Below is a small trained network, with its code and all its weights. Each question gives an input and a class and asks what happens when units are switched off, that is, made to give their printed mean instead of their output.

import numpy as np


def w(rows, s, z=0):
    codes = np.array(rows[::2]) - 128.0
    scale = np.full(codes.shape[1], s)
    scale[-1] = z or s
    return codes * scale


def norm(h):
    return h / np.sqrt((h * h).mean(-1, keepdims=True) + 1e-5)


def f(y):
    return y / 2 * (1 + np.tanh(0.7978845608 * (y + 0.044715 * y**3)))


def log_softmax(a):
    a = a - a.max(-1, keepdims=True)
    return a - np.log(np.exp(a).sum(-1, keepdims=True))


def net(x, mask):
    res = np.array(x, float).reshape(1, 5) / 4 @ E
    u = 0
    for l in range(3):
        y = f(norm(res) @ A[l][:, :-1].T + A[l][:, -1])
        res = res + np.where(mask[u : u + 6], y, B[l][:, -1]) @ B[l][:, :-1]
        u += 6
    return log_softmax(norm(res)[-1] @ U[:, :-1].T + U[:, -1])


A, B = {}, {}
E = w([
[59,137,104,70,78,84,39,85],'x0',
[226,2,174,151,159,85,52,61],'x1',
[139,56,142,105,94,22,195,204],'x2',
[83,64,7,149,146,123,178,66],'x3',
[132,126,129,122,129,127,130,126],'x4',
],0.0073)
A[0] = w([
[114,87,153,130,60,36,164,210,56],'L0N0',
[125,97,147,172,15,5,161,197,50],'L0N1',
[66,176,119,8,77,3,36,102,31],'L0N2',
[164,90,197,156,145,208,239,174,50],'L0N3',
[74,190,150,55,67,136,224,173,98],'L0N4',
[186,202,221,68,100,111,62,238,2],'L0N5',
],0.0065,0.0052)
B[0] = w([
[219,115,106,48,172,134,122,36,201],'L0N0',
[166,121,106,77,181,156,172,76,208],'L0N1',
[73,42,145,142,167,195,84,168,208],'L0N2',
[63,71,137,124,175,155,97,147,195],'L0N3',
[110,185,134,136,170,60,102,133,253],'L0N4',
[134,69,179,197,7,137,201,72,220],'L0N5',
],0.012,0.0043)
A[1] = w([
[186,33,139,181,160,93,96,150,31],'L1N0',
[130,198,173,180,92,243,38,33,23],'L1N1',
[167,229,83,128,145,227,85,103,22],'L1N2',
[214,104,134,209,127,11,77,62,3],'L1N3',
[71,97,18,135,155,82,198,98,96],'L1N4',
[115,191,138,172,109,255,80,80,34],'L1N5',
],0.0063,0.0028)
B[1] = w([
[73,250,114,126,127,123,107,146,196],'L1N0',
[205,22,136,81,167,83,219,67,234],'L1N1',
[194,92,141,39,122,10,197,169,167],'L1N2',
[98,238,141,99,90,92,80,183,171],'L1N3',
[189,160,160,147,2,141,87,129,253],'L1N4',
[127,75,145,59,156,72,154,86,204],'L1N5',
],0.0075,0.0036)
A[2] = w([
[191,110,134,200,219,184,187,227,61],'L2N0',
[178,152,142,103,180,95,105,117,149],'L2N1',
[145,108,38,195,31,142,120,81,62],'L2N2',
[206,67,137,170,150,74,2,121,70],'L2N3',
[114,108,30,167,85,136,121,131,5],'L2N4',
[128,164,190,169,106,71,105,115,243],'L2N5',
],0.0077,0.0032)
B[2] = w([
[90,69,110,107,123,159,31,106,219],'L2N0',
[126,177,71,116,112,131,124,128,212],'L2N1',
[178,122,250,170,91,168,193,135,199],'L2N2',
[93,202,108,144,153,123,172,199,233],'L2N3',
[133,88,197,136,121,137,151,127,147],'L2N4',
[132,158,95,170,91,151,154,130,252],'L2N5',
],0.012,0.0033)
U = w([
[216,88,84,27,177,81,176,50,231],'0',
[153,95,195,219,15,161,187,93,197],'1',
[31,35,106,134,162,202,19,141,2],'2',
[96,252,87,149,127,87,126,190,22],'3',
],0.013,0.0005)

Each question gives the input, the list of numbers given to net, and the class t.
The units are the neurons (one row each of A and B). Each row of codes is followed by its name. A weight is (code - 128) times the scale printed after its matrix; where a second scale follows, it is the last column's (A, B and U).
mask holds one flag per neuron, layer by layer. A switched-off neuron (its flag False) gives its mean, the last column of its row in B, instead of its output. The means were averaged over made-up inputs and are rounded, as every weight is.
A unit's drop is (log p(t) with every unit on - log p(t) with that unit switched off) / (log p(t) with every unit on - log p(t) with every unit switched off).
The circuit of an input: a set's keep is (log p(t) with only the set's units on - log p(t) with every unit switched off) / (log p(t) with every unit on - log p(t) with every unit switched off). Starting from the 12 units with the biggest drops (on a tie, the unit counted first), units are removed one at a time, each time the one whose removal leaves the highest keep (on an exact tie, the one counted first), for as long as the keep stays at least 0.8.
units of the circuit, in order: the units of the circuit, biggest drop first
top k neurons: the k neurons with the biggest drops, biggest first
top k neurons in layer l: the k neurons of layer l with the biggest drops, biggest first
drop of u: that unit's drop, to one decimal
input [5,-6,-8,8,-8], class 0: units of the circuit, in order -> [L1N2; L1N1]
input [-4,6,-8,-8,-1], class 0: top 2 neurons -> [L1N1; L1N5]
input [-7,-4,-6,3,-3], class 2: units of the circuit, in order -> [L2N0]
input [8,6,-8,7,-8], class 0: top 3 neurons in layer 0 -> [L0N3; L0N5; L0N4]
input [7,-7,-6,0,-8], class 2: top 2 neurons in layer 1 -> [L1N0; L1N3]
input [1,0,6,7,4], class 1: top 2 neurons in layer 0 -> [L0N4; L0N3]
input [7,-8,0,8,-5], class 1: top 2 neurons -> [L1N4; L2N2]
input [8,1,-8,-4,-4], class 0: top 3 neurons -> [L1N1; L1N5; L0N3]
input [-7,-2,6,-6,-5], class 2: top 3 neurons -> [L0N3; L2N0; L1N1]
input [7,8,7,2,2], class 3: units of the circuit, in order -> [L2N3; L1N3]
input [2,-2,-7,7,3], class 0: top 4 neurons -> [L1N2; L1N5; L0N5; L1N1]
input [0,-2,3,-2,-4], class 0: top 2 neurons -> [L0N0; L0N1]
input [-8,-2,4,6,3], class 2: top 2 neurons -> [L0N3; L2N0]
input [6,-1,4,-2,-6], class 2: units of the circuit, in order -> [L0N2]
input [3,4,3,-4,7], class 1: top 3 neurons -> [L0N5; L0N4; L1N1]
input [2,0,-7,8,-8], class 1: top 4 neurons -> [L2N2; L1N4; L0N0; L0N1]
input [7,-5,-3,-7,-6], class 1: top 3 neurons -> [L0N5; L0N3; L2N0]
input [0,0,6,7,-7], class 1: top 4 neurons -> [L1N4; L2N2; L1N1; L1N2]
input [-1,4,2,5,-4], class 1: top 2 neurons -> [L0N4; L2N2]
input [-5,7,-4,-5,3], class 3: top neuron -> [L2N3]
input [-2,6,-1,5,7], class 3: top 2 neurons in layer 0 -> [L0N5; L0N1]
input [-7,4,5,6,-2], class 2: top 2 neurons in layer 0 -> [L0N5; L0N3]
input [-7,8,4,3,-7], class 3: top 2 neurons in layer 0 -> [L0N2; L0N1]
input [-6,4,-5,2,5], class 2: top 2 neurons in layer 0 -> [L0N0; L0N3]
input [-6,7,-1,8,7], class 1: drop of L2N2 -> 0.4
